Each row is followed by its group and then its class within the group.
[-13 -21  19  -3   6  11 -20  -8  44  33  36 -13   3   1 -17 -21 -18 -33
  -1  17  -1  -3 -34  -7 -15 -20 -60  17  36 -23   4  71 -12 -16  -8  12
   4   8  20 -32  -8  35   2  40  -7   8 -13  -7 -18 -51 -47 -19 -17  -5
   1 -15  -1  -4  -2   5  10 -14]
<70>.L
[-19  -6  31  -5   4  17 -18  -2  38  43  37   1  -3   5   2 -23 -32 -34
   9  15   2  -1 -44 -15   7  -7 -50  14  26 -21   1  84  -6 -12  16  -2
  23  11  17 -21   1  29  19  36 -12   3   6  -9 -23 -46 -29 -20 -15   5
 -15  -5   8   2  15  -1  11 -17]
<67>.M
[-17 -11  29  -9  11  18 -13  17  39  37   8 -24  -2 -23 -21 -26 -33 -16
   5  29  -7  -9 -10 -12   3 -12 -57  -1  -2 -14   9  37 -14 -11   3  14
  14 -23  20 -18 -12  -3  35  19 -11 -11 -24   6 -15 -31 -37 -60 -12 -16
 -26 -19  12 -44  -3   7  16   3]
<70>.S
[-13 -17  20  12   2  35 -17 -20  53  28  33 -28  43  15  -4  -9 -52 -41
  -8  11 -15 -19  -7  -4  15 -17 -49  26  18 -12 -18  46  -3  16  -8   2
   8   8  20  27  -7  38   8  62 -12 -15   4 -10 -24 -35 -51  -2  -9   5
  14  17  18  37  21   9  12 -24]
<69>.B
[ -3  18  -4   9  17  16 -27 -18   6  -9  20 -14  31  10 -11   1 -28 -13
   2  20   4 -19 -19   2  -1 -24 -22  11  43   5  -1  40   2  -8 -10 -22
   5  -9  -2  12  21  33 -16  26 -12 -13  31  -7  -9 -23 -38   0   4 -11
   4  16   2  10   7   1  -3  -7]
<76>.H
[-16  -9  28   0  11   4 -20 -15  42  22  23 -23 -15  -6 -51 -14 -22 -19
  -9  32  -6 -10 -29  -1 -11 -27 -63  15  26 -12  22  65 -23   1  15  23
   3 -34  33  -6   6  16  -3  23  -4 -31 -16  -3 -25 -39 -23 -39   2  33
 -15  -3   3 -22  14  -4  -8   1]
<70>.S
[ -9 -17  33 -18  18  22 -11  23  25  30   7 -24  17 -28  16 -17 -35 -20
   5  20   1 -15 -22 -11  17  17 -52 -28 -10  -9   5  54   4   2   0  -5
  21 -26  19  -7 -19  -7  38  36 -16  -9   0   3 -15 -15 -40 -52  -6 -38
 -24 -29  14  -1 -14   3  23  -7]
<67>.X
[-10 -14  21  -7  31  22 -11 -12  36  30  30 -20  -2  -7 -16 -21 -23 -18
  -9  28  -2   1 -19  -7  11 -22 -61  -3  24 -16  11  42  -7  -1  13  24
   1 -26  15 -27 -15   8   3  18   2  -1 -19   0 -24 -31 -47 -35  -9 -31
 -24 -14  -2  -8  -3   4   6  -1]
<70>.L
[-11 -11  17  19  -6  16 -19 -10  29  24  34 -10  15  15  -9  -9 -34 -28
  -8  21   3  -2 -22  -4  -4 -21 -23  14  16 -13  -9  48  -5  17  -3  14
  11  13  21  15   6  42  -7  30  -3 -12  17 -16 -18 -29 -34   4  -4  18
  -2  11  10  25  20  -3   4 -19]
<69>.B
[ -9   4  23  -9  14   2 -17  -7  24   9  35  -5  -9   3 -25 -26  -3 -17
   0  17  12  -7 -40  -8  10 -12 -48  15  37  -7  23  76 -19 -18  17   3
   8  -6  12 -27   9  23  -5  33  -1   1   5  -6 -18 -49 -28 -15 -12   7
  -6   8  -7 -24  11  -1  -2  -1]
<70>.A
[ -7  -9   9   7   7   7 -17  -4  38 -12  -5 -19  21 -10 -12  -5 -21 -12
 -13  14 -10 -17 -29   2   3  -2 -16  35   7 -14   7  36 -14  15   0  -1
 -12  -1  10  30   2   9  -9  40  -8 -17  12 -12 -10 -13 -25   1   2  37
  12   7  11  -3   5   7  -2  -5]
<69>.P
[-14 -21  20  14  13  27 -16  -9  51  21  25 -33  29  10  -7 -15 -44 -42
 -14  19  -6 -14 -15  -5  -4 -20 -51  16  -5  -8 -10  38   0   2 -17   8
  16  17  13  19  -6  29   3  51 -10 -13  -1  -9 -28 -32 -55 -10 -16 -15
  -1  18  16  18  10   8  19 -26]
<69>.B
[-23   6  22   6  13  29 -21  -8  27  31  40 -26  29   6 -11 -16 -51 -29
   2  30   6 -12 -18  -6  -3 -24 -47   4   7  -5  -7  48  -3 -14  -6   5
   9   3 -10  20  11  31  18  52 -22 -13   2   0 -26 -34 -74 -42  -1 -19
  -9  -2   4   9   8   3  17 -12]
<76>.N
[-14  -1  25  -7   7   5 -20 -15  35  15  32  -9  -2   0 -18 -22 -27 -27
   5  14   3  -6 -44  -1  11 -25 -48  -2  27 -16  15  86  -6 -11  21  -1
  10 -29  18 -19  -8  25  15  41 -23   2   5  -4 -14 -55 -23 -25   0  -4
  -5 -24   7   8   1   4  11  -9]
<67>.X
[-20 -23  14  13   4  24 -15  -5  57   8  15 -23  22   2 -17 -20 -30 -31
 -10  15  -9 -32 -14 -12   6 -14 -43  13   8  -8  -6  64 -30   5   2   7
   3   7   8   3  -3  14   3  57 -10  -9   4 -11 -16 -39 -23  10  -1  13
   5  22  22  17  16  10   7 -17]
<69>.B
[-22 -28  16  10  -6  31 -14 -13  58  32  25 -23  22   4   0 -10 -47 -38
 -10  15 -22  -2 -11 -10  -7 -24 -28  19   3 -27 -14  35 -10   7   3   4
  10  24  19   7 -15  32   9  55 -10   1  -5  -6 -19 -36 -51   0 -10  11
  -5  21  23  10   4   8   7 -25]
<69>.B
[ -8 -12  22 -11  20   9 -22 -22  43  23  46 -11  -3   2 -22 -20 -27 -37
   5  17   3 -10 -51  -8  -2 -18 -39  29  31 -22  18  86 -12 -32  29   0
   1  12  19 -33  12  46  -1  56  -4   4   0  -9 -20 -62 -54  -9 -12   4
  -7 -16  -8 -24   0   8   9 -14]
<70>.A
[-16  -8  19  -7   1  16 -13  -9  37  28  31 -10  -8  -2 -24 -12 -28 -23
  -6  14 -13   2 -27  -9   5  -8 -36  13  15 -17   9  53  -6 -14  14  11
  -8   6  14 -27   6  21   5  22  -9  -9 -12 -10 -17 -37 -37 -24  -4  23
  -6   3   7  -4  10  14  13 -11]
<70>.S
[ -4   1  10   4  15   9 -29 -23  23  15  40 -19  26  -2 -25  -8 -30 -25
  -2  30   7 -21 -39   4  12 -13 -57   6  36   2   7  85 -20  12   1   7
   8 -20   8  11   8  25  -2  55 -18 -14   9  -9 -26 -43 -35 -11   5 -10
   4   4   4  35  31   4   4 -10]
<76>.H
[-11  -7  20   1   7   8 -12 -17  33  33  47 -11   1   9 -30 -18 -25 -33
   3  17   3  -2 -25 -10   3 -16 -46  19  36 -25   7  71  -9 -18  20  20
  -2  11  15 -33   8  45  -3  31  -8   2 -14  -3 -18 -58 -60 -19  -5   2
  -3 -13  -2 -10   4   4  16 -13]
<70>.A
[ -6  -7   3   2  16   8  -8 -20  28  -6  23  -7  13  10  -6 -11  -6 -24
  -5   9   1 -13 -40  -7   0 -23 -20  26  31 -14   9  51 -14  -6  10   8
 -18  16   6  -4  12  50 -27  43  -6   3  22 -16  -8 -43 -32  33 -10  10
  14  14 -13  -8  -7   3  -4 -18]
<69>.P
[-28 -28  36   4  -1  23 -14   5  56  67  23 -20  16  -3 -11 -38 -51 -38
  -3  18 -21 -14  12 -22  -8 -13 -66  16 -16 -22 -15  27  10 -21   9  10
  13   7  32 -32 -20   8  35  15 -21 -17 -54   2 -28 -45 -55 -62 -13 -26
 -36 -14  31 -20   3  10  33 -14]
<70>.S
[-15   5  13  -7  13   0 -15 -39  28  19  66  -3  -7  35 -24 -14  -6 -38
  13  14  11   0 -60  -2 -14 -22  -7  44  46 -20  14  69 -14 -46  30   8
 -14  37  15 -42  32  71 -21  55   1   7   7 -19 -26 -73 -49  14 -13  -4
  -2   6 -15 -44 -38   6   4 -16]
<70>.A
[-22  -9  36  -5   9   5 -19  -2  33  28  21 -22   3  -6 -20 -23 -35 -24
  -3  26   1 -17 -45  -4  16   5 -46 -13  17  -7   2  89  -9   1  21 -13
  22 -21  17 -11 -15   8  14  31 -19  -2  11  -3 -27 -41 -18 -45   0   6
 -18 -20  19  10  26   1  15  -7]
<67>.X
[-19  10   8   8  10  19 -24 -33  33  27  49 -16  36  27 -19 -15 -44 -40
   1  22  10  -9 -30   7  -2 -23 -42  19  22  -8  -4  61   0 -16   2  -1
  15   0  16  -9  -1  59  -2  46 -19  -7  24 -10 -19 -45 -51 -14  -1 -24
  -8  -8   4   8  -1   6  13 -27]
<76>.N
[-31 -21  21   3   4  30 -21  -1  60  52  23 -30  13 -18 -15 -29 -48 -36
  -2  18  -8  -5 -12 -13  10 -20 -65   2   4 -27   3  52  -8 -13  13  19
   2   5  27 -21 -13  17  37  34 -27  -9 -21   2 -19 -47 -65 -53  -4  -8
 -16 -23   2 -19  -9  12  24  11]
<70>.A
[-14 -10  19 -10  11   0 -14 -22  25  29  42  -9 -31   1 -23 -15 -25 -26
  -2  18   2   6 -38  -4   4 -21 -40  14  34 -19  19  70 -18 -11  36  21
  19  -7  17 -43   5  49  -9  22  -2   9 -10  -9 -22 -45 -40 -13 -12   8
 -12 -27  -5 -13   4   5  -2  -4]
<70>.L
[-16 -11   9   8   8  17 -22 -17  42  -5  -4 -24  27   7 -23 -13 -17 -17
 -16  16  -9 -21 -15   2  17 -14 -36  17  10  -3   3  59 -28  16  -5   9
  -2  -4  15  18  -5   3   2  53 -15 -14   6  -9 -17 -31 -21   9   5  38
  22  11   9  18  16  14   0  -7]
<69>.P
